Below are the code and all the weights of a small trained network. Each question names an input and a target symbol and asks about switching units off, where a switched-off unit gives its printed mean instead of its output.

import numpy as np


def w(rows, s, z=0):
    codes = np.array(rows[::2]) - 128.0
    scale = np.full(codes.shape[1], s)
    scale[-1] = z or s
    return codes * scale


def f(y):
    return np.maximum(y, 0)


def softmax(a):
    e = np.exp(a - a.max(-1, keepdims=True))
    return e / e.sum(-1, keepdims=True)


def log_softmax(a):
    a = a - a.max(-1, keepdims=True)
    return a - np.log(np.exp(a).sum(-1, keepdims=True))


def net(x, mask):
    ids = ['ΓΞΠδεη'.index(c) for c in x.split()]
    T = len(ids)
    res = E[ids] + P[:T]
    q, k, v = (res @ M[0].T for M in (Q, K, V))
    z = softmax(np.where(np.tri(T) > 0, q @ k.T / 4**0.5, -1e9)) @ v
    res = res + np.where(mask[0], z, O[0][:, -1]) @ O[0][:, :-1]
    y = f(res @ A[0][:, :-1].T + A[0][:, -1])
    res = res + np.where(mask[1:9], y, B[0][:, -1]) @ B[0][:, :-1]
    return log_softmax(res[-1] @ U[:, :-1].T + U[:, -1])


Q, K, V, O, A, B = {}, {}, {}, {}, {}, {}
E = w([
[92,146,125,94],'Γ',
[160,177,130,142],'Ξ',
[167,181,133,150],'Π',
[41,103,133,253],'δ',
[148,125,114,58],'ε',
[164,181,129,147],'η',
],0.014)
P = w([
[251,122,217,171],'0',
[74,97,189,87],'1',
[92,119,132,97],'2',
[89,128,123,109],'3',
[77,137,127,120],'4',
[75,141,136,139],'5',
],0.011)
Q[0] = w([
[187,107,86,88],'head 1',
[187,30,147,142],'head 1',
[206,1,180,108],'head 1',
[127,180,139,110],'head 1',
],0.0048)
K[0] = w([
[79,227,127,55],'head 1',
[172,118,88,65],'head 1',
[184,83,104,2],'head 1',
[93,89,106,134],'head 1',
],0.0041)
V[0] = w([
[183,95,40,203],'head 1',
[163,130,254,132],'head 1',
[95,92,151,172],'head 1',
[25,130,75,225],'head 1',
],0.015)
O[0] = w([
[233,79,168,202,69],'head 1',
[145,229,63,181,254],'head 1',
[150,94,55,156,167],'head 1',
[129,7,34,68,124],'head 1',
],0.015,0.0084)
A[0] = w([
[240,8,180,95,2],'neuron 1',
[235,40,96,95,13],'neuron 2',
[227,87,65,65,78],'neuron 3',
[234,163,42,16,177],'neuron 4',
[155,107,164,121,62],'neuron 5',
[245,103,59,72,94],'neuron 6',
[234,156,31,53,113],'neuron 7',
[175,139,154,151,231],'neuron 8',
],0.016,0.004)
B[0] = w([
[162,13,48,159,156],'neuron 1',
[250,161,101,35,208],'neuron 2',
[4,179,206,203,229],'neuron 3',
[225,166,61,154,239],'neuron 4',
[53,147,51,149,128],'neuron 5',
[9,205,178,173,226],'neuron 6',
[150,3,131,69,248],'neuron 7',
[113,85,123,106,191],'neuron 8',
],0.022,0.016)
U = w([
[162,234,136,231,136],'Γ',
[14,140,117,73,200],'Ξ',
[10,47,59,254,212],'Π',
[84,101,137,177,49],'δ',
[83,113,126,181,2],'ε',
[147,106,106,119,194],'η',
],0.0065,0.0058)

Each question gives the input, a string of symbols that net reads in full, and the target symbol t.
The units are the heads (4 rows each of Q, K, V and O) and the neurons (one row each of A and B). Each row of codes is followed by its name. A weight is (code - 128) times the scale printed after its matrix; where a second scale follows, it is the last column's (O, A, B and U).
mask holds one flag per unit, heads first, then neurons. A switched-off unit (its flag False) gives its mean, the last column of its rows in O or B, instead of its output. The means were averaged over made-up inputs and are rounded, as every weight is.
A unit's drop is (log p(t) with every unit on - log p(t) with that unit switched off) / (log p(t) with every unit on - log p(t) with every unit switched off).
The circuit of an input: a set's keep is (log p(t) with only the set's units on - log p(t) with every unit switched off) / (log p(t) with every unit on - log p(t) with every unit switched off). Starting from all 9 units, units are removed one at a time, each time the one whose removal leaves the highest keep (on an exact tie, the one counted first), for as long as the keep stays at least 0.8.
units of the circuit, in order: the units of the circuit, biggest drop first
most important unit: the unit with the biggest drop
top k neurons: the k neurons with the biggest drops, biggest first
drop when u is switched off: that unit's drop, to one decimal
input Γ η Π ε, target Γ: units of the circuit, in order	[head 1; neuron 7]
input ε Ξ Γ δ Γ η, target Π: top 2 neurons	[neuron 2; neuron 7]
input δ ε η, target η: most important unit	neuron 7
input Γ ε Γ Γ δ δ, target Ξ: units of the circuit, in order	[neuron 2; head 1; neuron 3]
input ε δ Γ Γ ε, target η: top 3 neurons	[neuron 3; neuron 6; neuron 4]
input Γ η ε, target Γ: units of the circuit, in order	[neuron 7; head 1]
input δ Ξ Γ δ, target Ξ: units of the circuit, in order	[neuron 2; neuron 3; head 1; neuron 6]
input Π ε δ ε ε η, target η: top 2 neurons	[neuron 3; neuron 6]
input Γ ε Ξ Γ Γ Ξ, target Ξ: top 4 neurons	[neuron 4; neuron 2; neuron 1; neuron 3]
input Γ η δ Γ ε, target η: top 4 neurons	[neuron 4; neuron 6; neuron 3; neuron 7]
input δ Ξ δ δ η, target Π: top 3 neurons	[neuron 3; neuron 7; neuron 6]
input δ ε Ξ, target η: top 4 neurons	[neuron 7; neuron 3; neuron 4; neuron 1]
input δ ε Ξ η Γ, target η: top 3 neurons	[neuron 3; neuron 6; neuron 4]
input Ξ δ Γ Γ ε Π, target η: top 3 neurons	[neuron 3; neuron 6; neuron 4]
input δ ε ε Ξ, target η: top 2 neurons	[neuron 3; neuron 6]
input Γ Γ Γ ε δ Γ, target Π: top neuron	[neuron 2]
input Γ δ Γ, target Π: drop when neuron 3 is switched off	0.2
input ε Γ δ Π, target Π: drop when neuron 2 is switched off	2.0
input δ Ξ Γ ε Π, target η: drop when neuron 8 is switched off	0.0
